Below is a small trained network, with its code and all its weights. Each question gives an input and a class and asks what happens when units are switched off, that is, made to give their printed mean instead of their output.

import numpy as np


def w(rows, s, z=0):
    codes = np.array(rows[::2]) - 128.0
    scale = np.full(codes.shape[1], s)
    scale[-1] = z or s
    return codes * scale


def norm(h):
    return h / np.sqrt((h * h).mean(-1, keepdims=True) + 1e-5)


def f(y):
    return np.maximum(y, 0)


def log_softmax(a):
    a = a - a.max(-1, keepdims=True)
    return a - np.log(np.exp(a).sum(-1, keepdims=True))


def net(x, mask):
    res = np.array(x, float).reshape(1, 3) / 4 @ E
    u = 0
    for l in range(4):
        y = f(norm(res) @ A[l][:, :-1].T + A[l][:, -1])
        res = res + np.where(mask[u : u + 3], y, B[l][:, -1]) @ B[l][:, :-1]
        u += 3
    return log_softmax(norm(res)[-1] @ U[:, :-1].T + U[:, -1])


A, B = {}, {}
E = w([
[232,149,218,195,165],'x0',
[175,185,179,80,254],'x1',
[93,228,95,109,125],'x2',
],0.007)
A[0] = w([
[125,122,131,59,200,45],'L0N1',
[110,247,124,147,95,161],'L0N2',
[155,174,170,220,66,1],'L0N3',
],0.016,0.0028)
B[0] = w([
[125,89,97,150,227,221],'L0N1',
[91,208,99,153,65,254],'L0N2',
[168,98,7,146,150,226],'L0N3',
],0.015,0.0079)
A[1] = w([
[84,77,142,69,14,94],'L1N1',
[3,123,78,94,132,15],'L1N2',
[47,21,74,16,150,6],'L1N3',
],0.018,0.0022)
B[1] = w([
[254,144,166,99,78,201],'L1N1',
[69,133,156,73,159,246],'L1N2',
[128,63,24,99,85,236],'L1N3',
],0.019,0.011)
A[2] = w([
[158,76,132,170,154,235],'L2N1',
[168,81,131,212,11,1],'L2N2',
[124,250,162,195,125,180],'L2N3',
],0.02,0.00086)
B[2] = w([
[99,122,228,167,91,236],'L2N1',
[104,101,48,64,164,255],'L2N2',
[104,1,71,117,123,250],'L2N3',
],0.019,0.007)
A[3] = w([
[105,178,89,59,45,129],'L3N1',
[66,169,129,111,190,6],'L3N2',
[60,251,51,181,159,154],'L3N3',
],0.028,0.0023)
B[3] = w([
[127,190,185,176,153,248],'L3N1',
[162,143,85,132,72,161],'L3N2',
[193,133,140,3,89,184],'L3N3',
],0.027,0.017)
U = w([
[203,232,59,24,71,11],'0',
[103,41,29,159,157,224],'1',
[131,230,247,206,158,169],'2',
],0.014,0.0011)

Each question gives the input, the list of numbers given to net, and the class t.
The units are the neurons (one row each of A and B). Each row of codes is followed by its name. A weight is (code - 128) times the scale printed after its matrix; where a second scale follows, it is the last column's (A, B and U).
mask holds one flag per neuron, layer by layer. A switched-off neuron (its flag False) gives its mean, the last column of its row in B, instead of its output. The means were averaged over made-up inputs and are rounded, as every weight is.
A unit's drop is (log p(t) with every unit on - log p(t) with that unit switched off) / (log p(t) with every unit on - log p(t) with every unit switched off).
The circuit of an input: a set's keep is (log p(t) with only the set's units on - log p(t) with every unit switched off) / (log p(t) with every unit on - log p(t) with every unit switched off). Starting from all 12 units, units are removed one at a time, each time the one whose removal leaves the highest keep (on an exact tie, the one counted first), for as long as the keep stays at least 0.8.
circuit, biggest first: the units of the circuit, biggest drop first
most important unit: the unit with the biggest drop
top k neurons: the k neurons with the biggest drops, biggest first
k most important neurons of layer l: the k neurons of layer l with the biggest drops, biggest first
drop when u is switched off: that unit's drop, to one decimal
input [3,-7,-8], class 1: circuit, biggest first => (L3N3)
input [3,3,4], class 1: top 2 neurons => (L1N3; L2N3)
input [-8,-2,5], class 2: top 2 neurons => (L3N1; L1N1)
input [4,0,-8], class 1: top 4 neurons => (L3N1; L1N2; L2N2; L0N1)
input [-6,0,3], class 2: top 3 neurons => (L3N1; L0N1; L0N3)
input [2,4,-4], class 2: 2 most important neurons of layer 0 => (L0N2; L0N3)
input [-1,-6,4], class 2: top 2 neurons => (L0N1; L3N1)
input [5,3,3], class 1: top 2 neurons => (L1N3; L2N3)
input [3,3,0], class 2: top 3 neurons => (L0N2; L1N2; L1N3)
input [-6,1,-2], class 1: top 2 neurons => (L1N3; L0N2)
input [7,0,-4], class 1: top 3 neurons => (L3N1; L1N2; L0N1)
input [7,-4,-4], class 1: top 2 neurons => (L0N2; L3N1)
input [2,7,-3], class 2: top 3 neurons => (L1N2; L2N1; L0N2)
input [2,-3,-2], class 1: most important unit => L0N2
input [-4,-3,7], class 2: top 2 neurons => (L0N1; L3N1)
input [1,2,3], class 1: top 3 neurons => (L1N3; L2N3; L0N3)
input [-1,-2,7], class 2: 2 most important neurons of layer 0 => (L0N1; L0N3)
input [-3,-3,6], class 2: drop when L3N3 is switched off => 0.0
input [-3,-2,3], class 2: drop when L0N1 is switched off => 0.4
input [-7,-8,7], class 2: most important neuron of layer 3 => (L3N1)
input [8,1,6], class 1: drop when L2N3 is switched off => 0.9
